Each row has a hidden stage along a path, written after it and counted from one end. A new block has a new path.
[-10.3  15.1  -5.7  34.3  -1.8  15.6   3.1 -27.1  -9.3 -12.1 -24.4   9.9
  20.6 -10.0   8.8 -14.0 -25.6  61.9  16.5  -0.4  14.3 -10.1  -4.0] | 5
[-16.6 -11.3   5.2  19.0   1.5 -19.9  12.2  -4.7 -32.7   0.1   5.0   7.5
   7.5  -0.1   6.9 -24.9  -7.7  34.6   4.4  -6.6  -3.0   0.8  -0.6] | 1
[-16.8  22.9  -2.4  33.1  -0.2  15.7   6.6 -27.6  -4.2 -13.7 -44.1   3.4
  15.7 -15.3   7.3  -9.7 -23.2  44.2  24.7   7.2   3.6  -9.1  -7.2] | 4
[-17.6 -17.0 -17.0  43.5   6.3  19.3   2.0 -20.2 -11.4  -7.8 -36.0  -6.3
  17.6  -8.4  11.4 -21.6 -18.5  -1.2  13.1  -2.2  13.6   0.4  -5.8] | 3
[-14.0  -1.6  -3.3  40.4  -0.7  18.4   3.5 -25.4 -24.9 -10.5 -54.7  -9.2
  18.6  -7.5   7.7 -12.4 -23.2  35.1  16.9   3.3   5.0  -8.4  -6.4] | 5
[-17.9  -2.5  -8.7  38.3   3.3  15.5   2.7 -23.8 -15.1 -13.1 -46.6  -6.9
  16.6  -5.2  12.0 -20.2 -15.5  10.4  16.1   7.0   5.4  -3.4  -7.2] | 3
[-14.3   9.0   0.3  35.9  -4.7  10.6   5.8 -24.4 -20.5 -11.2 -45.3   1.9
  17.7  -9.2  13.2 -17.1 -23.2  57.1  17.2   4.1   3.3  -8.0  -7.3] | 5
[-17.3 -12.0 -10.4  49.0   0.9   7.3   4.3 -22.7 -17.5  -6.2 -29.0  -5.1
  22.3  -5.7  17.3 -27.5 -26.5  25.8   6.6  -8.9  12.8   0.8  -5.2] | 5
[-10.5   1.8  -8.8  44.9  -1.7  15.5   2.4 -23.9  -9.5  -5.9 -30.4   1.0
  16.7  -0.2  11.3 -15.6 -25.0  45.0   7.0  -0.6  11.3  -5.1  -4.2] | 5
[ -6.4  17.5  -4.6  28.7  -1.6  13.4  -0.4 -24.2 -15.6 -13.6 -23.4  10.7
  15.8 -17.1   5.9  -0.1 -20.2  72.4  18.7  -1.8   5.4 -17.6  -3.9] | 5
[-20.4  10.0   1.8  24.5  -2.0  -5.2  15.8 -15.8   1.7  -3.5 -26.8   6.2
   9.4   2.7  11.3 -32.6 -23.6  38.9   9.2   4.6  -2.0   3.6  -4.6] | 2
[-11.9  13.2  -7.3  36.7   0.9  17.3  -2.6 -23.8 -12.2 -12.7 -39.3  -0.4
  16.8 -21.7   4.5  -1.3 -18.1  40.3  26.0   3.5   7.9 -17.8  -8.0] | 4
[-18.8  -9.2  -8.8  38.6   0.2  -0.8   8.9 -13.2 -15.5  -2.9 -22.5  -3.5
  13.5  -4.5  12.7 -29.5 -18.4  15.5   6.5  -3.9   4.4   2.0  -2.1] | 2
[-15.3   1.7 -17.5  41.1   3.2  25.3  -0.6 -25.8  -2.9 -11.4 -17.3   0.1
  21.5 -11.4  10.8 -13.8 -24.4  24.7  13.5  -4.5  19.4  -7.4  -3.4] | 4
[-14.9   7.0  -4.5  42.1   1.1   2.0   2.5 -23.0 -26.0  -8.9 -27.0   3.6
  19.3 -19.5  11.2  -9.5 -22.5  64.4  22.6  -1.8   5.3 -13.8  -8.0] | 5
[-11.9  16.7  10.2  26.5  -3.7  12.5   4.1 -26.2 -17.4 -14.7 -55.8   2.2
  15.5  -5.7   9.9  -6.8 -23.6  66.1  25.3  10.4  -1.7 -13.5  -7.3] | 5
[-20.2   2.2 -18.5  55.4   3.3   6.0   2.7 -26.8 -17.0  -8.6 -19.3   0.4
  27.2 -22.4  12.1 -20.9 -24.6  35.3  24.1  -8.2  14.7  -6.6  -7.2] | 4
[-21.9 -13.7   2.3  33.1   2.2 -30.5  16.3  -9.6 -33.5   3.4  -0.3   3.7
  17.1  -6.0  12.3 -35.1 -15.6  31.7   5.8  -9.5  -1.5   1.9  -3.2] | 1
[-14.1   5.4  -2.4  37.0   3.3   1.3   7.6 -15.5 -24.5  -5.9 -25.2   6.7
  11.8 -13.1   4.0 -10.1 -14.6  30.0  19.8  -3.6  -1.4  -8.7  -4.5] | 2
[-17.6  -6.0   2.2  27.6   1.6 -14.8  11.9 -21.4 -25.0  -1.4 -15.0   3.4
  12.7  -1.6   8.6 -24.3 -15.0  33.4  10.4  -6.3  -0.7  -2.7  -3.7] | 1
[-16.0   6.5 -10.0  42.7  -4.6   6.0   6.9 -24.0 -12.4  -8.9 -19.4   5.3
  22.9 -12.1  13.2 -27.5 -30.1  46.4  10.0  -9.1  10.4  -6.2  -4.1] | 5
[-12.5   9.0   4.3  19.2   1.2  -1.8   7.9 -11.9 -15.8  -1.9 -18.9  10.1
   8.6  -4.7   4.7 -16.2 -15.4  32.7  10.5   2.7  -3.3  -2.4  -2.5] | 2
[-13.3 -12.7 -14.2  40.4   3.8  25.0  -9.6 -23.2 -14.7  -9.7 -37.3  -7.2
  16.4  -4.9  10.1  -7.0 -19.2  16.4  11.6  -2.7  15.9  -8.0  -6.1] | 4
[-19.4  10.9  -7.3  40.1  -1.4  -1.8  12.4 -18.4 -12.5  -9.9 -18.3   7.2
  14.6 -20.3   9.0 -22.2 -25.2  42.9  13.2  -2.2   2.2  -3.5  -5.9] | 2
[-14.3   0.0   5.7  19.7   0.2 -12.2  11.2  -8.7 -26.8   1.3  -1.1  20.8
   9.1  -6.3   5.7 -19.5 -12.9  44.4   8.8  -3.2  -1.3   2.3  -2.7] | 1
[-24.4  -4.5  -5.4  53.7   1.9   2.0   3.9 -25.9 -22.6 -13.1 -54.5 -11.7
  20.9  -7.9  21.1 -30.3 -28.5  28.1  18.1  -1.2   6.6  -0.8  -8.4] | 4
[-17.3  -2.2 -13.3  49.0   1.7  10.8   5.7 -21.9 -10.0 -10.3 -28.0   3.4
  20.6 -10.7  11.7 -20.6 -22.0   8.6  13.6  -3.2  11.5  -3.3  -5.6] | 3
[-17.6   9.8  -3.7  52.3   1.7   6.5   4.1 -26.8 -19.2  -9.2 -48.5  -1.6
  25.7 -16.7  15.0 -14.0 -23.6  43.7  24.7  -2.1   3.5 -12.3 -12.4] | 4
[-10.0   3.8   2.4  13.3  -4.3 -11.1  15.6  -7.2 -15.8   0.3  10.1  16.4
   7.3   0.7   4.5 -26.0 -16.5  54.2   2.0  -4.0   3.4  -1.6   2.2] | 1
[-13.1  25.2  12.7  13.3  -4.4  -7.3  16.0 -13.6 -10.1  -4.5 -22.5  16.1
   6.9  -1.9   5.0 -18.8 -17.0  56.8  10.5   8.7  -7.0  -7.5  -5.1] | 1
[-20.5   6.1   0.0  20.7  -4.3  -7.1  17.3  -9.5   1.1  -1.3 -15.8   8.2
  11.7   7.1   9.4 -31.8 -21.7  30.3   1.0   0.4   4.8  10.1  -1.0] | 1
[-14.3  11.5  -1.5  29.0   2.7  16.8   1.7 -20.2 -15.2 -13.0 -50.9  -1.9
  13.2 -16.1   6.2   0.9 -14.2  24.6  17.0  10.3  -2.6 -12.2  -6.1] | 3
[-20.7   1.1  -5.6  42.3   3.2   8.3   5.7 -19.7 -19.5 -10.8 -27.1   0.0
  16.5 -12.0   8.1 -12.7 -16.7  22.4  14.8  -1.4   4.5  -6.0  -6.0] | 2
[ -8.9 -19.1  -6.3  27.2   9.3  33.9  -7.1 -20.0 -32.7 -11.4 -55.7 -14.5
  13.3 -10.7   2.5  13.9   0.2  -3.6  14.9  10.6   3.0 -12.9  -7.4] | 4
[-15.1   5.3 -12.6  36.9   3.4  22.9   2.4 -23.5  -4.5  -9.5 -29.4  -3.0
  17.0 -10.6   9.4 -11.2 -20.6  16.6  14.4  -0.5  12.9  -9.0  -4.2] | 3
[-14.9  17.1  -5.0  35.8  -1.4  14.9   1.9 -41.1  -9.6 -13.2 -38.1   0.4
  22.5 -13.7  10.1 -14.3 -25.9  45.5  18.6   3.4   9.9 -10.1  -6.6] | 4
[-11.1   5.3   0.1  32.2  -0.5  13.0   1.5 -27.1 -21.9 -14.9 -45.0  -0.1
  19.6 -15.7   9.1 -11.5 -19.8  51.0  23.2   6.1   5.1 -12.7  -6.2] | 5
[-18.7   9.5  -0.2  30.1  -1.3  13.5   8.5 -19.5  -4.0  -8.7 -47.8   1.2
  15.5  -4.7   9.1 -23.0 -21.3  25.3  14.3   8.6   3.1  -1.0  -5.3] | 3
[-13.3   5.9 -10.5  32.5   2.2   1.2   5.6 -13.9 -15.3  -1.7   6.8  13.4
  13.0 -17.5   2.9  -8.9 -16.9  40.7  14.6  -9.5   6.2 -10.4  -5.6] | 2
[-24.0  -7.4  -3.0  46.3   5.9   7.9   3.9 -23.4 -22.0 -10.1 -62.7 -10.7
  18.8  -8.2  15.7 -26.8 -22.4  10.7  18.5   7.2   3.7  -1.3  -7.5] | 3
[-11.5 -14.0   2.7  13.1   1.8  -9.5   7.9  -1.3 -31.1   4.9   2.2   5.7
   6.9  -3.8   1.0  -8.5  -3.7  32.2   4.2  -2.5  -3.2  -4.4  -0.6] | 1
[-16.8   7.1 -11.5  42.9   4.1  19.2   1.3 -23.1 -11.9  -8.0 -33.6   3.0
  17.5 -16.9   6.8  -4.9 -19.8  35.7  23.0   8.6   9.3 -10.2  -8.8] | 3
[-25.3   2.7  -1.6  41.3  -0.6 -23.6  15.5  -9.3 -19.7   1.5  -0.9  11.4
  15.8 -10.0  12.9 -36.0 -19.7  50.5  12.0 -10.5  -0.4  -0.7  -4.0] | 1
[-20.2  -1.7  -2.6  34.6   1.6   0.4  13.1 -17.7 -13.3  -8.8 -46.0  -7.0
  10.0  -6.7  10.8 -22.5 -17.3  19.7  15.2   4.5  -1.7  -0.9  -6.0] | 2
[-21.0   0.6  -5.5  57.7   6.5 -17.5   9.1 -18.7 -45.6  -5.8 -11.7   2.5
  15.0 -27.6   9.5  -7.6 -14.5  40.7  25.4 -13.3  -3.0 -14.6  -9.5] | 2

Each row has a hidden stage along a path, written after it and counted from one end. A new block has a new path.
[  6.5  -1.0 -33.4  -2.2   6.3  14.7  15.7  -3.5  -1.2  -6.2 -31.2 -12.2
  -4.2  10.1   1.2   5.6   1.9   1.1 -17.9 -20.0   5.3  16.9  21.8] | 1
[ 22.6 -24.8  -9.9  15.4  -1.1 -30.8  23.9   0.6   0.8  -7.9   0.8   2.0
  -0.7  -5.5   6.5   2.1  11.0   1.9  -5.2   0.9 -20.9   3.3   5.4] | 6
[  5.5  -5.6 -21.6  40.9   8.1 -15.7  44.2   1.3  -6.6 -21.9 -19.5   1.8
  -1.9  -6.6 -12.8   9.2   8.2   7.3  -7.0   2.7  -2.9  15.7   4.8] | 6
[ -1.1 -36.5   4.8  25.5  -8.3 -55.5 -14.8  -0.1 -18.3  11.5  25.1   4.3
  -1.6  -8.6   4.6   4.8   0.0   7.0   8.8   6.0 -38.2  -0.1   8.9] | 6
[ -2.6 -20.4  -4.6  14.5  -4.7 -27.3   3.0  -2.4 -12.7  -1.9   4.4  -4.0
 -11.4 -16.0   4.0   3.7   1.9   4.6  -2.0  -3.0 -20.5   9.8  -1.1] | 3
[  2.1 -27.1   6.1  24.7  -9.6 -39.0   1.1   2.8  -8.3  -1.8  13.8   1.2
   0.3 -12.0   1.8   1.1  10.8   2.7   1.0   2.0 -26.5   6.3   3.8] | 5
[  3.6 -22.0  -8.3  14.4  -6.1 -26.9  11.1   4.3  -4.0  -7.0  -2.7   0.3
  -6.7 -11.0   7.4   2.8   3.6   7.4  -3.7  -4.0 -18.5   6.6  16.6] | 4
[  2.8 -10.6  -9.3  17.3  -5.2 -24.4  28.1   0.3  -5.8 -11.5  -5.1   0.9
  -1.3   3.4  -4.6   2.5   7.5   5.4  -5.5  -7.4 -17.9   9.5   9.3] | 6
[  6.8 -22.5 -34.5  13.4  -3.1 -24.1  46.2  -3.2  -4.3 -11.2 -15.0   5.0
   0.9  -9.2  -0.5  11.1   9.5   5.7  -6.8  -4.9 -15.0  12.0   6.6] | 6
[  2.3 -28.8  -7.2  16.0  -7.9 -28.5   9.8   2.2  -3.7  -3.8   7.3  -2.4
  -3.3  -9.8   8.7   1.6   4.4   1.4  -5.4   1.0 -24.7   8.6   8.6] | 4
[  0.9 -18.0  -6.6  16.8  -7.9 -20.0   5.5   2.3  -6.0  -4.1   6.6  -8.4
  -5.9  -9.9   1.9   8.4   2.8  -1.0  -3.8  -1.7 -18.5  19.6  10.8] | 3
[  0.3 -16.9 -13.7   9.8   1.7 -13.0   5.9  10.7  -6.2  -5.5  -6.7  -8.8
  -9.2  -2.1   5.3   2.0   5.0  14.9  -7.2  -6.8  -5.7  10.4  12.9] | 2
[ -5.5 -25.4   3.2  14.7 -11.4 -26.3 -22.5   1.1 -13.5   6.3  16.6 -12.8
 -16.5  -3.4   1.1   4.6  -0.6  -0.4  -1.6   0.6 -30.3   1.3  17.6] | 2
[  0.3 -29.6  -4.1  12.7  -4.2 -24.5  -5.5   5.9 -10.1   2.8   2.9  -2.1
 -10.6  -6.5   4.5   5.3   2.3   0.8  -3.6  -5.4 -15.8  10.3  17.8] | 3
[  0.6 -18.3   2.2  12.2   5.7 -28.1  -2.7   5.4  -9.7  -8.3   0.8   0.6
  -6.4  -7.1   2.4   3.2   7.2   1.5   5.2  -2.3 -17.4   7.2  14.0] | 4
[  0.9 -18.0  -4.5   8.5   3.7 -22.4   6.3   2.3  -7.1  -6.5  -4.5  -0.3
  -7.5  -8.7   1.7   6.7   5.1   1.7  -4.6  -9.4  -7.7  13.2  16.6] | 3
[  1.2 -20.2  -9.2  15.4   0.1 -19.7   2.4   5.2  -9.9   4.4   2.7  -4.6
  -8.6  -1.3   6.0   2.3 -59.4   4.4  -1.5  -6.5 -18.7   5.9  10.3] | 3
[ -0.3 -25.1   1.6  21.7 -11.2 -41.1   4.5  -0.9  -7.5  -0.3  10.8  -0.8
  -1.9  -9.7  -3.6   4.6  -4.8   7.2   0.7   8.2 -30.7   6.2   7.9] | 6
[ -0.3  -5.7 -22.9   6.2   0.4  -0.9   8.3  10.7  -3.2  -9.8 -13.8  -7.9
 -17.9   2.8   0.6   8.5  -0.4   9.3 -11.8 -14.4  -1.5  12.1  18.0] | 1
[  2.8 -29.8   8.8  28.5  -7.1 -54.5   8.3  -1.6 -14.9  -2.7  16.2   7.7
   4.7 -16.4  -5.1   7.2   3.5   0.1   1.7   6.3 -32.8  -0.6   3.7] | 6
[ -1.2 -26.4  -3.4  12.7  -6.8 -10.0 -10.0   1.7  -7.6  -1.6   1.5 -10.8
 -11.4  -5.5   6.0   6.3  -3.2   3.9 -10.4  -3.6 -19.3   6.0  22.1] | 1
